[  3.6   2.9  10.9 -13.8  -4.6  12.9  -7.2   0.9   1.3]
The entry at the centre?
Answer: -4.6
The entry just left of 1.3 is 0.9

Questions about the row below.
1) The entry just left of -4.579?
2) The entry just left of 3.960?
3) The entry just right of the centre entry?
[-0.321  3.960 -0.437  1.088 -5.489  1.600  6.840 -4.171 -4.579]
1) -4.171
2) -0.321
3) 1.600

Read these off the matrix that follows. Indices start at 1.
1) Find the entry in the top-left corner.
2) Find the entry in row 3 and column 1.
3) Find the entry just right of 3.355.
4) Find the top-right entry.
5) Find the entry just left of -1.595.
6) Find the entry just left of 0.456.
7) Find the bottom-right entry.
8) Find the entry in row 3 and column 3.
-1.044, -0.333, -2.897, 0.413, -1.685, -2.046, 0.409, -1.063, -2.079, 0.873, -0.282, -1.791, -2.122, -0.731, 1.008
-1.027, -0.424, -2.557, 0.185, -1.529, -1.803, 0.190, -1.025, -1.897, 0.536, -0.401, -1.595, -1.903, -0.771, 0.622
-0.021, -1.901, 4.995, -3.854, 1.824, 2.638, -3.839, 0.023, 2.945, -5.135, -1.986, 1.978, 3.031, -0.750, -5.332
0.859, 0.436, 2.144, 0.003, 1.469, 1.523, 0.015, 0.876, 1.782, -0.386, 0.456, 1.384, 1.794, 0.796, -0.275
-0.040, 1.634, -4.386, 3.360, -1.542, -2.323, 3.358, -0.064, -2.524, 4.418, 1.720, -1.736, -2.587, 0.662, 4.666
1.250, 1.641, 0.267, 2.020, 0.926, 0.784, 2.026, 1.261, 0.662, 2.237, 1.639, 0.911, 0.676, 1.398, 2.257
-0.015, -2.155, 5.673, -4.366, 2.066, 2.979, -4.353, 0.027, 3.355, -5.808, -2.243, 2.232, 3.441, -0.841, -6.020
-1.012, -0.295, -2.859, 0.435, -1.641, -1.960, 0.437, -1.015, -2.076, 0.874, -0.267, -1.713, -2.090, -0.716, 0.966
0.163, -1.808, 5.212, -3.892, 1.821, 2.925, -3.883, 0.217, 2.859, -5.112, -1.985, 2.206, 2.995, -0.778, -5.607
-0.100, 1.484, -4.222, 3.152, -1.515, -2.337, 3.142, -0.144, -2.384, 4.172, 1.604, -1.765, -2.485, 0.608, 4.493
1) -1.044
2) -0.021
3) -5.808
4) 1.008
5) -0.401
6) -0.386
7) 4.493
8) 4.995

arr = -0.850, 3.935, -3.762, 1.486, 3.574, 7.540, -1.316, -0.975
The 2nd entry from the right: -1.316
The last entry: -0.975
The fourth-last entry: 3.574

x =
220,234,169,192,180,223,157
63,47,134,99,124,87,143
Read off the top-right entry.
Answer: 157
Read off the entry in the top-left corner.
Answer: 220
The bottom-left entry is 63
The entry directly above 47 -> 234

[[716, -55, -572, 179, 30, -469, -180, 629, 604, 813, -69, -92, 384, 802, 569],
 [496, 88, 89, -174, -15, 550, 606, 274, 693, 668, -292, 52, -295, 103, -324],
 [673, -502, 730, 828, 164, -478, 131, 305, 210, 232, 811, -472, 421, 504, 248],
 [-519, 784, 648, 500, 722, 718, 157, -255, 440, 653, -335, 803, 797, -244, -77],
 [748, -452, 51, -155, 319, -45, 690, -15, 286, 641, 507, 285, -137, 195, 156],
 [-266, 54, 258, 250, 793, -183, -436, 400, 368, 175, -148, 335, 388, 510, -390],
 [778, 379, 247, 79, 83, -12, 798, 740, 249, -353, 28, 453, 532, 329, 419]]
The 5th entry from the end, reading row by row is 28
Give the largest entry in the first column.
778
Give the entry directly below the smallest entry.
89
The entry directly below 653 -> 641
The top-right entry is 569
The last entry, reading row by row -> 419
Give the top entry of the column that holds the smallest entry.
-572
Give the entry just left of the largest entry.
730
The entry just left of -436 -> -183
Give the entry just left of -295.
52
Give the entry just right of the centre entry.
440
Give the entry just right of -12.
798
The 1st entry on the main diagonal is 716
The entry just right of 668: -292
The second entry on the main diagonal is 88
Give the entry just left of -137.
285
Give the entry directly above the largest entry.
-174
Give the 3rd entry on the diagonal from the top-right corner.
421
The entry just right of the largest entry is 164
Give the entry just left of 421.
-472
Give the last entry of the largest entry's row.
248
Give the entry just right of 384.
802
The entry just right of 51 is -155
Give the entry directly below 813.
668
The entry just left of 803 -> -335
The 2nd largest entry is 813
Give the bottom entry of the column that holds the smallest entry.
247
The entry just right of 606 -> 274
Give the entry just right of -244.
-77
The centre entry is -255

Read these off the row that follows.
1) Which number is the entry just right of 1.196?
2) Which number is the entry just right of 5.399?
3) Which number is the entry just left of -5.120?
1.358, -5.437, 1.518, 6.161, -1.481, -5.120, 5.399, -1.031, -7.510, -1.387, 2.238, 1.196, 7.772
1) 7.772
2) -1.031
3) -1.481

Read these off the grid that follows.
1) What is the entry just left of the largest entry?
2) What is the entry directly above -129?
3) What is the entry in the bottom-left corner?
4) What is the first entry on the main diagonal?
5) What is the fifth entry from the end, reading row by row?
6) What is the entry directly below 241?
7) What is the 2nd entry on the main diagonal?
8) What is the entry directly above the largest entry?
145	261	547	124	462	211	55	329
414	-595	103	-129	592	322	76	552
110	-121	83	-140	190	90	489	981
152	222	83	-37	143	180	469	864
139	-187	335	292	21	-291	126	198
146	48	483	69	76	-291	343	706
464	-595	96	21	605	170	55	255
96	-569	296	-111	44	389	148	577
96	150	156	248	270	145	241	162
259	95	394	-140	104	111	551	139
201	202	462	-24	242	153	320	139
118	5	194	221	21	-290	231	747
1) 489
2) 124
3) 118
4) 145
5) 221
6) 551
7) -595
8) 552

data = (6, 57, 76, 98, 47)
Find the 3rd entry from the left.
Answer: 76
Find the entry just right of 98.
Answer: 47
The 1st entry is 6
